Here is a tiny trained network, its code and every weight. The questions are about switching its units off for an input and a class, where a switched-off unit gives its printed mean instead of its output.

import numpy as np


def w(rows, s, z=0):
    codes = np.array(rows[::2]) - 128.0
    scale = np.full(codes.shape[1], s)
    scale[-1] = z or s
    return codes * scale


def f(y):
    return y / 2 * (1 + np.tanh(0.7978845608 * (y + 0.044715 * y**3)))


def log_softmax(a):
    a = a - a.max(-1, keepdims=True)
    return a - np.log(np.exp(a).sum(-1, keepdims=True))


def net(x, mask):
    res = np.array(x, float).reshape(1, 4) / 4 @ E
    y = f(res @ A[0][:, :-1].T + A[0][:, -1])
    res = res + np.where(mask, y, B[0][:, -1]) @ B[0][:, :-1]
    return log_softmax(res[-1] @ U[:, :-1].T + U[:, -1])


A, B = {}, {}
E = w([
[132,188,167,207,172,160],'x0',
[188,133,224,166,44,133],'x1',
[160,110,88,74,160,212],'x2',
[219,6,127,115,220,80],'x3',
],0.013)
A[0] = w([
[240,98,248,93,128,143,123],'N1',
[148,144,180,138,117,37,149],'N2',
[163,82,51,135,152,78,30],'N3',
[119,117,18,105,230,218,182],'N4',
[221,95,160,122,191,203,201],'N5',
[178,158,217,224,95,68,207],'N6',
[110,140,102,151,93,131,17],'N7',
[133,95,84,134,192,92,52],'N8',
[120,150,210,198,133,125,93],'N9',
[44,242,163,197,60,195,132],'N10',
[193,117,189,46,184,134,253],'N11',
[129,106,221,203,26,93,135],'N12',
[85,93,113,54,121,163,72],'N13',
[90,148,122,222,227,136,128],'N14',
[55,159,43,74,133,137,151],'N15',
[214,53,71,211,166,149,120],'N16',
[201,87,112,65,89,217,71],'N17',
[57,90,63,73,122,254,218],'N18',
],0.0096,0.0055)
B[0] = w([
[222,50,157,52,162,202,188],'N1',
[183,96,119,76,99,81,160],'N2',
[114,130,51,217,148,42,166],'N3',
[216,150,165,84,72,16,234],'N4',
[190,95,192,44,132,167,200],'N5',
[227,129,209,127,46,123,206],'N6',
[175,110,2,66,148,200,134],'N7',
[119,140,124,130,190,79,167],'N8',
[193,161,100,76,103,99,169],'N9',
[123,86,126,29,66,146,254],'N10',
[188,113,217,98,145,116,193],'N11',
[164,209,165,70,29,87,200],'N12',
[81,109,58,97,103,82,160],'N13',
[223,188,195,97,95,107,179],'N14',
[103,116,118,27,146,133,199],'N15',
[171,100,215,124,220,106,192],'N16',
[210,203,142,55,20,111,173],'N17',
[58,177,124,22,50,90,220],'N18',
],0.0082,0.019)
U = w([
[74,95,117,247,235,227,2],'0',
[115,76,153,141,213,78,35],'1',
[51,83,34,227,153,186,2],'2',
[44,148,84,109,79,109,158],'3',
[176,183,175,117,69,69,197],'4',
[157,112,181,97,154,174,212],'5',
],0.011,0.0059)

Each question gives the input, the list of numbers given to net, and the class t.
The units are the neurons (one row each of A and B). Each row of codes is followed by its name. A weight is (code - 128) times the scale printed after its matrix; where a second scale follows, it is the last column's (A, B and U).
mask holds one flag per neuron, in row order. A switched-off neuron (its flag False) gives its mean, the last column of its row in B, instead of its output. The means were averaged over made-up inputs and are rounded, as every weight is.
A unit's drop is (log p(t) with every unit on - log p(t) with that unit switched off) / (log p(t) with every unit on - log p(t) with every unit switched off).
The circuit of an input: a set's keep is (log p(t) with only the set's units on - log p(t) with every unit switched off) / (log p(t) with every unit on - log p(t) with every unit switched off). Starting from the 12 units with the biggest drops (on a tie, the unit counted first), units are removed one at a time, each time the one whose removal leaves the highest keep (on an exact tie, the one counted first), for as long as the keep stays at least 0.8.
units of the circuit, in order: the units of the circuit, biggest drop first
most important unit: the unit with the biggest drop
k most important neurons: the k neurons with the biggest drops, biggest first
drop when u is switched off: that unit's drop, to one decimal
input [-5,-1,0,8], class 1: most important unit -> N3
input [2,-7,-3,6], class 1: units of the circuit, in order -> (N12; N6; N8)
input [-3,6,6,1], class 5: units of the circuit, in order -> (N1; N4)
input [2,-8,8,-5], class 3: 2 most important neurons -> (N18; N6)
input [8,-2,6,8], class 5: 3 most important neurons -> (N5; N16; N1)
input [8,-2,3,4], class 5: 2 most important neurons -> (N12; N5)
input [5,-6,-6,8], class 1: 2 most important neurons -> (N12; N16)
input [0,1,-3,8], class 5: 2 most important neurons -> (N1; N5)
input [5,1,5,-5], class 3: drop when N16 is switched off -> 0.1
input [6,0,0,3], class 5: drop when N4 is switched off -> 0.2
input [-3,-1,0,-4], class 3: drop when N3 is switched off -> 0.0
